Below is a small trained network, with its code and all its weights. Each question gives an input and a class and asks what happens when units are switched off, that is, made to give their printed mean instead of their output.

import numpy as np


def w(rows, s, z=0):
    codes = np.array(rows[::2]) - 128.0
    scale = np.full(codes.shape[1], s)
    scale[-1] = z or s
    return codes * scale


def f(y):
    return y / 2 * (1 + np.tanh(0.7978845608 * (y + 0.044715 * y**3)))


def log_softmax(a):
    a = a - a.max(-1, keepdims=True)
    return a - np.log(np.exp(a).sum(-1, keepdims=True))


def net(x, mask):
    res = np.array(x, float).reshape(1, 2) / 4 @ E
    y = f(res @ A[0][:, :-1].T + A[0][:, -1])
    res = res + np.where(mask, y, B[0][:, -1]) @ B[0][:, :-1]
    return log_softmax(res[-1] @ U[:, :-1].T + U[:, -1])


A, B = {}, {}
E = w([
[150,207,170,196,245],'x0',
[100,9,68,96,120],'x1',
],0.012)
A[0] = w([
[127,218,155,126,92,193],'N0',
[125,48,125,123,183,6],'N1',
[123,150,151,143,224,4],'N2',
[128,151,130,130,50,41],'N3',
[141,196,156,125,74,1],'N4',
[117,147,152,115,3,38],'N5',
[161,102,167,101,139,36],'N6',
],0.017,0.0084)
B[0] = w([
[107,110,141,141,126,246],'N0',
[66,153,100,134,128,159],'N1',
[150,149,104,76,132,204],'N2',
[144,147,85,111,118,156],'N3',
[85,134,61,166,115,168],'N4',
[143,147,136,97,154,201],'N5',
[159,145,2,178,107,116],'N6',
],0.073,0.014)
U = w([
[161,168,99,91,167,95],'0',
[40,116,88,172,131,94],'1',
[126,78,251,132,150,251],'2',
[156,118,123,156,132,79],'3',
],0.019,0.017)

Each question gives the input, the list of numbers given to net, and the class t.
The units are the neurons (one row each of A and B). Each row of codes is followed by its name. A weight is (code - 128) times the scale printed after its matrix; where a second scale follows, it is the last column's (A, B and U).
mask holds one flag per neuron, in row order. A switched-off neuron (its flag False) gives its mean, the last column of its row in B, instead of its output. The means were averaged over made-up inputs and are rounded, as every weight is.
A unit's drop is (log p(t) with every unit on - log p(t) with that unit switched off) / (log p(t) with every unit on - log p(t) with every unit switched off).
The circuit of an input: a set's keep is (log p(t) with only the set's units on - log p(t) with every unit switched off) / (log p(t) with every unit on - log p(t) with every unit switched off). Starting from all 7 units, units are removed one at a time, each time the one whose removal leaves the highest keep (on an exact tie, the one counted first), for as long as the keep stays at least 0.8.
circuit, biggest first: the units of the circuit, biggest drop first
most important unit: the unit with the biggest drop
k most important neurons: the k neurons with the biggest drops, biggest first
drop when u is switched off: that unit's drop, to one decimal
input [-5,1], class 0: most important unit -> N0
input [-3,-1], class 2: circuit, biggest first -> [N2 N4]
input [3,-3], class 2: 3 most important neurons -> [N0 N3 N1]
input [4,-5], class 1: 2 most important neurons -> [N0 N4]
input [2,-3], class 2: 2 most important neurons -> [N1 N4]
input [6,-8], class 1: 2 most important neurons -> [N0 N4]
input [-2,3], class 2: 3 most important neurons -> [N4 N2 N3]
input [0,1], class 2: 2 most important neurons -> [N4 N2]
input [-8,8], class 0: 4 most important neurons -> [N5 N0 N4 N3]
input [-6,5], class 0: 2 most important neurons -> [N5 N0]
input [-8,7], class 0: 2 most important neurons -> [N5 N0]
input [3,-4], class 1: 2 most important neurons -> [N0 N5]
input [-6,6], class 0: 3 most important neurons -> [N5 N0 N4]
input [-8,6], class 0: circuit, biggest first -> [N5]
input [-2,0], class 2: 2 most important neurons -> [N2 N4]
input [2,3], class 2: drop when N2 is switched off -> 0.6
input [-8,4], class 0: drop when N6 is switched off -> 0.0
input [-3,-5], class 1: drop when N4 is switched off -> 0.2
input [2,-6], class 1: drop when N4 is switched off -> 0.1
input [-3,-4], class 1: circuit, biggest first -> [N2]
